Below is a small trained network, with its code and all its weights. Each question gives an input and a target symbol and asks what happens when units are switched off, that is, made to give their printed mean instead of their output.

import numpy as np


def w(rows, s, z=0):
    codes = np.array(rows[::2]) - 128.0
    scale = np.full(codes.shape[1], s)
    scale[-1] = z or s
    return codes * scale


def f(y):
    return y / 2 * (1 + np.tanh(0.7978845608 * (y + 0.044715 * y**3)))


def softmax(a):
    e = np.exp(a - a.max(-1, keepdims=True))
    return e / e.sum(-1, keepdims=True)


def log_softmax(a):
    a = a - a.max(-1, keepdims=True)
    return a - np.log(np.exp(a).sum(-1, keepdims=True))


def net(x, mask):
    ids = ['ΘΞΣΦΨαβεηλμτ'.index(c) for c in x.split()]
    T = len(ids)
    res = E[ids] + P[:T]
    r = res
    for j in range(2):
        rows = slice(4 * j, 4 * j + 4)
        q, k, v = (r @ M[0][rows].T for M in (Q, K, V))
        z = softmax(np.where(np.tri(T) > 0, q @ k.T / 4**0.5, -1e9)) @ v
        o = O[0][rows]
        res = res + np.where(mask[j], z, o[:, -1]) @ o[:, :-1]
    y = f(res @ A[0][:, :-1].T + A[0][:, -1])
    res = res + np.where(mask[2:14], y, B[0][:, -1]) @ B[0][:, :-1]
    return log_softmax(res[-1] @ U[:, :-1].T + U[:, -1])


Q, K, V, O, A, B = {}, {}, {}, {}, {}, {}
E = w([
[201,101,152,162,137,172],'Θ',
[119,139,152,192,71,192],'Ξ',
[128,132,115,80,160,104],'Σ',
[105,250,120,158,172,144],'Φ',
[93,128,193,139,89,156],'Ψ',
[137,192,81,121,214,143],'α',
[178,55,117,134,117,163],'β',
[156,159,150,105,198,119],'ε',
[155,87,187,144,16,142],'η',
[184,127,98,159,113,150],'λ',
[169,75,169,111,157,150],'μ',
[146,124,195,108,95,103],'τ',
],0.018)
P = w([
[93,52,81,217,176,25],'0',
[127,127,65,68,119,109],'1',
[95,146,207,207,194,161],'2',
[139,136,57,33,110,127],'3',
[88,151,210,224,195,161],'4',
[150,148,49,2,96,141],'5',
[75,144,236,209,202,134],'6',
],0.0087)
Q[0] = w([
[114,116,250,202,166,105],'head 1',
[165,116,170,207,196,113],'head 1',
[136,134,125,78,138,90],'head 1',
[209,121,106,85,94,101],'head 1',
[192,143,121,51,125,119],'head 2',
[156,177,27,62,54,137],'head 2',
[79,144,167,100,129,122],'head 2',
[114,98,60,17,61,149],'head 2',
],0.024)
K[0] = w([
[93,88,135,180,121,5],'head 1',
[185,85,109,221,179,36],'head 1',
[135,163,153,78,136,98],'head 1',
[246,136,154,61,117,146],'head 1',
[210,153,170,68,163,134],'head 2',
[174,233,117,37,66,243],'head 2',
[34,121,167,110,129,118],'head 2',
[109,115,126,12,92,226],'head 2',
],0.018)
V[0] = w([
[188,148,157,164,64,89],'head 1',
[54,98,129,123,141,198],'head 1',
[91,111,172,135,120,162],'head 1',
[119,126,194,128,138,123],'head 1',
[81,107,174,160,110,207],'head 2',
[150,235,250,123,164,130],'head 2',
[211,121,179,157,202,190],'head 2',
[116,39,186,32,185,113],'head 2',
],0.017)
O[0] = w([
[209,170,130,95,104,128,146],'head 1',
[56,111,169,81,116,138,83],'head 1',
[104,149,181,63,135,135,86],'head 1',
[129,159,168,99,165,129,97],'head 1',
[120,141,185,63,114,191,80],'head 2',
[118,218,184,183,210,186,2],'head 2',
[200,119,81,140,212,247,204],'head 2',
[163,55,204,98,190,99,136],'head 2',
],0.015,0.0078)
A[0] = w([
[191,211,168,133,180,68,101],'neuron 1',
[133,73,214,244,67,177,97],'neuron 2',
[139,210,46,4,150,91,84],'neuron 3',
[217,200,140,31,96,192,97],'neuron 4',
[133,18,162,117,147,85,62],'neuron 5',
[2,51,51,135,153,208,114],'neuron 6',
[165,80,218,171,221,67,85],'neuron 7',
[165,124,159,65,49,123,107],'neuron 8',
[79,65,139,89,188,195,74],'neuron 9',
[31,111,113,184,142,91,101],'neuron 10',
[24,49,155,41,113,118,3],'neuron 11',
[173,163,127,64,134,84,100],'neuron 12',
],0.0058,0.0033)
B[0] = w([
[190,44,133,83,193,123,152],'neuron 1',
[112,166,64,90,212,60,152],'neuron 2',
[122,50,164,163,58,134,156],'neuron 3',
[40,123,209,208,55,92,245],'neuron 4',
[60,215,219,54,123,121,227],'neuron 5',
[205,99,187,129,120,121,192],'neuron 6',
[79,204,20,47,102,128,205],'neuron 7',
[136,77,84,160,210,126,209],'neuron 8',
[101,230,136,136,90,143,167],'neuron 9',
[68,158,220,145,3,189,187],'neuron 10',
[180,155,103,162,231,145,213],'neuron 11',
[130,106,138,225,67,180,151],'neuron 12',
],0.0077,0.011)
U = w([
[206,129,126,117,117,196,147],'Θ',
[77,106,76,71,80,189,100],'Ξ',
[98,141,84,108,128,54,190],'Σ',
[148,202,92,129,111,106,119],'Φ',
[103,108,177,134,180,119,254],'Ψ',
[69,54,100,199,175,98,62],'α',
[87,32,85,85,157,135,163],'β',
[113,133,63,123,187,97,111],'ε',
[195,144,165,144,88,66,61],'η',
[157,155,52,96,92,101,71],'λ',
[132,164,74,44,112,150,139],'μ',
[255,221,143,115,119,27,123],'τ',
],0.005,0.0024)

Each question gives the input, a string of symbols that net reads in full, and the target symbol t.
The units are the heads (4 rows each of Q, K, V and O) and the neurons (one row each of A and B). Each row of codes is followed by its name. A weight is (code - 128) times the scale printed after its matrix; where a second scale follows, it is the last column's (O, A, B and U).
mask holds one flag per unit, heads first, then neurons. A switched-off unit (its flag False) gives its mean, the last column of its rows in O or B, instead of its output. The means were averaged over made-up inputs and are rounded, as every weight is.
A unit's drop is (log p(t) with every unit on - log p(t) with that unit switched off) / (log p(t) with every unit on - log p(t) with every unit switched off).
The circuit of an input: a set's keep is (log p(t) with only the set's units on - log p(t) with every unit switched off) / (log p(t) with every unit on - log p(t) with every unit switched off). Starting from the 12 units with the biggest drops (on a tie, the unit counted first), units are removed one at a time, each time the one whose removal leaves the highest keep (on an exact tie, the one counted first), for as long as the keep stays at least 0.8.
circuit, biggest first: the units of the circuit, biggest drop first
unit that matters most: the unit with the biggest drop
k most important neurons: the k neurons with the biggest drops, biggest first
which heads matter: for each layer, one digit per head in row order, 1 if its drop is at least 0.15 and else 0, layers parted by /
input Ψ β Ξ Σ, target Σ: 2 most important neurons : neuron 7; neuron 5
input Σ Ξ Ξ η Ψ, target Σ: circuit, biggest first : head 2; neuron 7; neuron 5
input η Ψ ε Ψ τ Θ Θ, target η: circuit, biggest first : head 1; head 2; neuron 4; neuron 12
input λ λ Θ, target λ: circuit, biggest first : head 2; head 1
input η Ψ τ, target η: circuit, biggest first : head 1; head 2; neuron 4; neuron 3
input τ ε Θ, target τ: unit that matters most : head 1
input λ η Ξ β Θ τ, target τ: circuit, biggest first : head 2; head 1
input Ψ Ψ Σ λ, target λ: circuit, biggest first : head 2; head 1
input Φ η Θ η β, target Φ: which heads matter : 01
input μ Θ Θ Ψ β Φ Θ, target μ: which heads matter : 01
input Θ η Φ, target Θ: which heads matter : 01
input Ψ α Θ τ τ λ Ξ, target Ψ: circuit, biggest first : head 1; head 2
input α η Θ β μ Ξ Ψ, target α: which heads matter : 11
input Θ Ψ α Ψ μ Θ α, target Θ: circuit, biggest first : head 2
input Θ α λ, target Θ: which heads matter : 01
input Ψ η α Ψ β, target Ψ: which heads matter : 11
input α Θ Σ Φ η, target α: which heads matter : 11
input λ β τ ε α Φ, target Φ: which heads matter : 01
input Ψ β λ, target Ψ: which heads matter : 11
input λ Φ Ξ, target λ: which heads matter : 11
